Below are the code and all the weights of a small trained network. Each question names an input and a class and asks about switching units off, where a switched-off unit gives its printed mean instead of its output.

import numpy as np


def w(rows, s, z=0):
    codes = np.array(rows[::2]) - 128.0
    scale = np.full(codes.shape[1], s)
    scale[-1] = z or s
    return codes * scale


def norm(h):
    return h / np.sqrt((h * h).mean(-1, keepdims=True) + 1e-5)


def f(y):
    return y / 2 * (1 + np.tanh(0.7978845608 * (y + 0.044715 * y**3)))


def log_softmax(a):
    a = a - a.max(-1, keepdims=True)
    return a - np.log(np.exp(a).sum(-1, keepdims=True))


def net(x, mask):
    res = np.array(x, float).reshape(1, 5) / 4 @ E
    u = 0
    for l in range(3):
        y = f(norm(res) @ A[l][:, :-1].T + A[l][:, -1])
        res = res + np.where(mask[u : u + 7], y, B[l][:, -1]) @ B[l][:, :-1]
        u += 7
    return log_softmax(norm(res)[-1] @ U[:, :-1].T + U[:, -1])


A, B = {}, {}
E = w([
[202,70,113,112,40],'x0',
[126,127,131,126,130],'x1',
[140,125,58,184,158],'x2',
[1,84,106,125,79],'x3',
[139,156,68,63,113],'x4',
],0.0064)
A[0] = w([
[122,88,182,189,151,102],'L0N1',
[135,65,176,254,141,98],'L0N2',
[194,123,129,144,166,92],'L0N3',
[137,51,74,165,213,7],'L0N4',
[60,80,121,122,96,3],'L0N5',
[150,101,41,221,115,93],'L0N6',
[132,147,42,115,125,68],'L0N7',
],0.0094,0.0034)
B[0] = w([
[107,176,110,50,75,191],'L0N1',
[2,196,160,43,41,254],'L0N2',
[82,159,158,196,70,176],'L0N3',
[133,129,202,128,227,149],'L0N4',
[161,145,52,178,133,180],'L0N5',
[185,43,131,100,150,221],'L0N6',
[57,197,162,62,141,158],'L0N7',
],0.0093,0.0036)
A[1] = w([
[59,94,66,86,80,68],'L1N1',
[135,123,63,62,138,139],'L1N2',
[164,163,51,94,123,120],'L1N3',
[95,63,191,128,103,124],'L1N4',
[94,254,77,119,173,110],'L1N5',
[107,151,101,157,122,93],'L1N6',
[158,102,105,88,195,255],'L1N7',
],0.0092,0.0043)
B[1] = w([
[93,206,97,206,230,239],'L1N1',
[9,255,153,97,118,180],'L1N2',
[26,201,105,133,74,156],'L1N3',
[23,236,155,104,163,175],'L1N4',
[138,94,104,72,8,254],'L1N5',
[137,91,71,227,39,127],'L1N6',
[19,127,250,105,118,202],'L1N7',
],0.0068,0.0046)
A[2] = w([
[114,203,105,177,164,69],'L2N1',
[152,81,160,177,178,2],'L2N2',
[187,172,254,116,169,126],'L2N3',
[123,65,82,136,133,124],'L2N4',
[212,176,137,146,93,134],'L2N5',
[4,107,116,42,112,178],'L2N6',
[165,26,95,139,56,103],'L2N7',
],0.0094,0.0043)
B[2] = w([
[149,112,187,138,194,135],'L2N1',
[61,94,160,82,108,122],'L2N2',
[189,139,103,171,159,161],'L2N3',
[113,139,122,155,55,121],'L2N4',
[27,106,70,189,153,139],'L2N5',
[226,90,139,146,105,254],'L2N6',
[151,11,137,134,73,126],'L2N7',
],0.011,0.014)
U = w([
[100,195,158,47,32,238],'0',
[212,48,129,161,88,253],'1',
[122,153,68,254,164,158],'2',
[194,104,155,147,133,245],'3',
[232,80,205,126,210,197],'4',
[112,51,155,89,201,3],'5',
[55,43,123,64,183,3],'6',
],0.0088,0.0046)

Each question gives the input, the list of numbers given to net, and the class t.
The units are the neurons (one row each of A and B). Each row of codes is followed by its name. A weight is (code - 128) times the scale printed after its matrix; where a second scale follows, it is the last column's (A, B and U).
mask holds one flag per neuron, layer by layer. A switched-off neuron (its flag False) gives its mean, the last column of its row in B, instead of its output. The means were averaged over made-up inputs and are rounded, as every weight is.
A unit's drop is (log p(t) with every unit on - log p(t) with that unit switched off) / (log p(t) with every unit on - log p(t) with every unit switched off).
The circuit of an input: a set's keep is (log p(t) with only the set's units on - log p(t) with every unit switched off) / (log p(t) with every unit on - log p(t) with every unit switched off). Starting from the 12 units with the biggest drops (on a tie, the unit counted first), units are removed one at a time, each time the one whose removal leaves the highest keep (on an exact tie, the one counted first), for as long as the keep stays at least 0.8.
circuit, biggest first: the units of the circuit, biggest drop first
unit that matters most: the unit with the biggest drop
top k neurons: the k neurons with the biggest drops, biggest first
top k neurons in layer l: the k neurons of layer l with the biggest drops, biggest first
input [2,5,8,-4,3], class 4: unit that matters most => L0N6
input [4,-5,4,6,0], class 2: top 4 neurons => (L0N5, L1N1, L1N5, L0N7)
input [2,-7,4,-8,-8], class 0: top 2 neurons => (L0N2, L0N3)
input [-2,3,-4,4,2], class 2: top 2 neurons => (L1N1, L0N5)
input [4,3,2,5,-5], class 0: top 3 neurons in layer 0 => (L0N2, L0N1, L0N4)
input [-1,-2,-4,8,2], class 2: top 2 neurons => (L1N1, L0N5)
input [-1,5,-8,2,2], class 4: circuit, biggest first => (L1N5, L0N2)
input [-7,1,0,4,5], class 1: top 4 neurons => (L2N6, L1N5, L0N2, L0N1)
input [-1,-4,-3,4,-1], class 2: circuit, biggest first => (L0N5, L1N1)
input [4,-3,-1,8,-5], class 2: top 3 neurons => (L1N1, L0N5, L1N5)
input [-4,-5,6,2,-4], class 4: top 2 neurons => (L2N6, L0N6)
input [3,-5,-8,5,5], class 4: circuit, biggest first => (L0N2, L1N5, L1N1, L0N1)
input [0,6,-6,-6,-2], class 2: top 2 neurons in layer 2 => (L2N5, L2N6)
input [6,1,0,-6,7], class 0: unit that matters most => L1N3
input [-6,-1,7,-1,8], class 0: top 2 neurons => (L1N5, L0N7)
input [-7,5,-1,2,-5], class 1: top 2 neurons => (L2N6, L1N2)
input [-3,3,-3,-5,2], class 2: top 2 neurons => (L0N2, L2N5)
input [3,4,4,-5,8], class 0: circuit, biggest first => (L1N3, L1N2)
input [-2,3,7,1,4], class 4: top 3 neurons => (L0N6, L0N4, L0N2)
input [-7,-2,-8,4,1], class 4: circuit, biggest first => (L0N2)
input [-5,-2,7,1,7], class 0: top 4 neurons in layer 1 => (L1N5, L1N2, L1N7, L1N3)
input [-4,-4,-7,0,6], class 4: top 4 neurons => (L0N5, L2N6, L0N1, L0N2)
input [-1,8,6,-8,1], class 2: top 4 neurons => (L0N3, L2N5, L2N6, L1N1)
input [0,-4,-6,-2,3], class 4: top 2 neurons in layer 0 => (L0N2, L0N1)
input [7,7,4,-2,-8], class 0: top 3 neurons in layer 0 => (L0N2, L0N1, L0N3)
input [7,0,8,6,1], class 4: top 4 neurons in layer 0 => (L0N6, L0N7, L0N3, L0N4)
